Below are the code and all the weights of a small trained network. Each question names an input and a target symbol and asks about switching units off, where a switched-off unit gives its printed mean instead of its output.

import numpy as np


def w(rows, s, z=0):
    codes = np.array(rows[::2]) - 128.0
    scale = np.full(codes.shape[1], s)
    scale[-1] = z or s
    return codes * scale


def f(y):
    return y / 2 * (1 + np.tanh(0.7978845608 * (y + 0.044715 * y**3)))


def softmax(a):
    e = np.exp(a - a.max(-1, keepdims=True))
    return e / e.sum(-1, keepdims=True)


def log_softmax(a):
    a = a - a.max(-1, keepdims=True)
    return a - np.log(np.exp(a).sum(-1, keepdims=True))


def net(x, mask):
    ids = ['αβδζθλψω'.index(c) for c in x.split()]
    T = len(ids)
    res = E[ids] + P[:T]
    u = 0
    for l in range(2):
        q, k, v = (res @ M[l].T for M in (Q, K, V))
        z = softmax(np.where(np.tri(T) > 0, q @ k.T / 4**0.5, -1e9)) @ v
        res = res + np.where(mask[u], z, O[l][:, -1]) @ O[l][:, :-1]
        u += 1
        y = f(res @ A[l][:, :-1].T + A[l][:, -1])
        res = res + np.where(mask[u : u + 4], y, B[l][:, -1]) @ B[l][:, :-1]
        u += 4
    return log_softmax(res[-1] @ U[:, :-1].T + U[:, -1])


Q, K, V, O, A, B = {}, {}, {}, {}, {}, {}
E = w([
[185,124,69,67,188],'α',
[182,89,104,146,49],'β',
[138,144,183,46,57],'δ',
[216,76,78,120,155],'ζ',
[127,196,161,90,86],'θ',
[130,189,148,172,150],'λ',
[199,107,47,145,136],'ψ',
[151,170,117,244,150],'ω',
],0.011)
P = w([
[253,166,157,130,87],'0',
[165,162,113,117,107],'1',
[152,150,108,118,114],'2',
[129,141,102,116,115],'3',
[118,132,100,112,117],'4',
[100,127,97,112,115],'5',
[91,117,93,113,119],'6',
[78,109,92,108,121],'7',
[77,96,93,105,134],'8',
],0.005)
Q[0] = w([
[76,59,118,146,143],'L0H0',
[251,144,19,107,72],'L0H0',
[180,186,51,76,134],'L0H0',
[76,112,130,74,109],'L0H0',
],0.017)
K[0] = w([
[155,95,114,136,133],'L0H0',
[251,176,173,141,120],'L0H0',
[212,208,137,102,137],'L0H0',
[129,105,131,77,113],'L0H0',
],0.023)
V[0] = w([
[130,157,78,106,100],'L0H0',
[52,87,183,2,162],'L0H0',
[15,91,128,147,115],'L0H0',
[43,162,125,118,168],'L0H0',
],0.011)
O[0] = w([
[117,146,144,98,130,155],'L0H0',
[119,30,216,144,254,7],'L0H0',
[22,94,83,170,157,1],'L0H0',
[61,77,89,110,164,47],'L0H0',
],0.0084)
A[0] = w([
[146,86,63,111,187,249],'L0N0',
[94,248,201,197,155,167],'L0N1',
[113,128,166,226,74,100],'L0N2',
[100,138,90,164,123,134],'L0N3',
],0.017,0.0018)
B[0] = w([
[170,143,131,163,4,124],'L0N0',
[135,228,201,199,108,254],'L0N1',
[142,146,83,82,226,173],'L0N2',
[119,12,135,102,194,137],'L0N3',
],0.015,0.0059)
Q[1] = w([
[254,89,108,105,136],'L1H0',
[228,146,136,88,109],'L1H0',
[101,63,226,6,34],'L1H0',
[83,173,241,98,13],'L1H0',
],0.015)
K[1] = w([
[208,125,137,98,139],'L1H0',
[192,147,166,120,124],'L1H0',
[103,96,160,2,44],'L1H0',
[71,123,180,122,33],'L1H0',
],0.02)
V[1] = w([
[88,220,150,125,160],'L1H0',
[173,86,73,246,31],'L1H0',
[159,96,247,175,99],'L1H0',
[109,83,89,217,163],'L1H0',
],0.012)
O[1] = w([
[72,64,115,92,96,245],'L1H0',
[211,169,76,28,246,176],'L1H0',
[193,55,212,117,191,197],'L1H0',
[227,143,103,98,97,3],'L1H0',
],0.011,0.025)
A[1] = w([
[133,54,83,15,79,197],'L1N0',
[138,151,67,32,21,181],'L1N1',
[108,78,56,10,14,88],'L1N2',
[151,207,232,114,24,254],'L1N3',
],0.012,0.00081)
B[1] = w([
[195,128,112,103,20,251],'L1N0',
[7,101,44,115,91,208],'L1N1',
[155,155,125,233,240,225],'L1N2',
[128,224,45,149,71,209],'L1N3',
],0.013,0.014)
U = w([
[161,254,162,202,34,209],'α',
[16,95,157,158,191,220],'β',
[99,21,141,161,220,180],'δ',
[180,160,123,174,240,96],'ζ',
[113,50,124,117,72,17],'θ',
[199,118,118,175,117,99],'λ',
[134,113,77,93,127,94],'ψ',
[134,101,104,188,143,5],'ω',
],0.0056,0.0032)

Each question gives the input, a string of symbols that net reads in full, and the target symbol t.
The units are the heads (4 rows each of Q, K, V and O) and the neurons (one row each of A and B). Each row of codes is followed by its name. A weight is (code - 128) times the scale printed after its matrix; where a second scale follows, it is the last column's (O, A, B and U).
mask holds one flag per unit, layer by layer, with each layer's heads first. A switched-off unit (its flag False) gives its mean, the last column of its rows in O or B, instead of its output. The means were averaged over made-up inputs and are rounded, as every weight is.
A unit's drop is (log p(t) with every unit on - log p(t) with that unit switched off) / (log p(t) with every unit on - log p(t) with every unit switched off).
The circuit of an input: a set's keep is (log p(t) with only the set's units on - log p(t) with every unit switched off) / (log p(t) with every unit on - log p(t) with every unit switched off). Starting from all 10 units, units are removed one at a time, each time the one whose removal leaves the highest keep (on an exact tie, the one counted first), for as long as the keep stays at least 0.8.
units of the circuit, in order: the units of the circuit, biggest drop first
top k neurons: the k neurons with the biggest drops, biggest first
top k neurons in layer l: the k neurons of layer l with the biggest drops, biggest first
input β ψ ψ ω β α α ψ, target β: top neuron	[L0N2]
input ω δ θ ω θ ζ β ψ, target ω: top 4 neurons	[L1N2, L0N2, L1N0, L1N1]
input ζ ψ λ α ζ λ, target β: units of the circuit, in order	[L1H0, L1N0, L0N1]
input θ ω θ λ ψ α ψ, target θ: top 2 neurons	[L0N1, L1N0]
input ζ λ λ ω ψ ψ, target ζ: units of the circuit, in order	[L1H0, L1N0]
input β α δ ζ ω ζ α λ, target α: top 2 neurons	[L0N2, L1N3]
input ζ ψ ψ ζ ψ λ λ ψ λ, target δ: top 2 neurons in layer 1	[L1N3, L1N1]
input β ω θ β, target β: top 3 neurons	[L0N2, L1N1, L1N2]
input ψ λ λ ζ β, target ψ: top 2 neurons in layer 0	[L0N1, L0N2]
input ζ λ θ α δ ψ θ ω, target α: units of the circuit, in order	[L0N2, L1H0]
input ψ α λ λ β δ ζ, target ψ: units of the circuit, in order	[L0H0, L1H0, L0N1, L1N1]
input ω θ α β δ θ, target β: top 4 neurons	[L0N2, L1N0, L0N1, L1N2]
input ζ ψ ζ α β, target ζ: units of the circuit, in order	[L1H0, L1N0]
input δ δ ω ζ δ ζ δ, target δ: units of the circuit, in order	[L0H0, L1N3]
input ω α λ α α β, target ω: top 2 neurons	[L1N2, L1N0]
input θ β δ δ δ ζ, target θ: units of the circuit, in order	[L0N1, L1H0, L1N0]
input δ δ ψ λ δ δ α, target δ: units of the circuit, in order	[L1H0, L0H0, L0N2]
input δ ω ζ ζ ψ β, target δ: units of the circuit, in order	[L1H0, L0H0, L0N2, L1N3]
input ζ α β α δ λ α δ, target β: top 3 neurons	[L1N0, L0N2, L1N2]
input λ β ζ α λ λ, target δ: units of the circuit, in order	[L1H0, L0N1]
input θ α ψ ψ ζ β, target θ: units of the circuit, in order	[L0N1, L1N0, L1H0]
input λ δ ω λ, target β: top neuron in layer 1	[L1N0]
input ψ α β ω ω λ α α, target ψ: top 2 neurons	[L0N1, L1N1]
input β ζ β ζ α, target β: top 3 neurons	[L0N2, L0N1, L1N1]
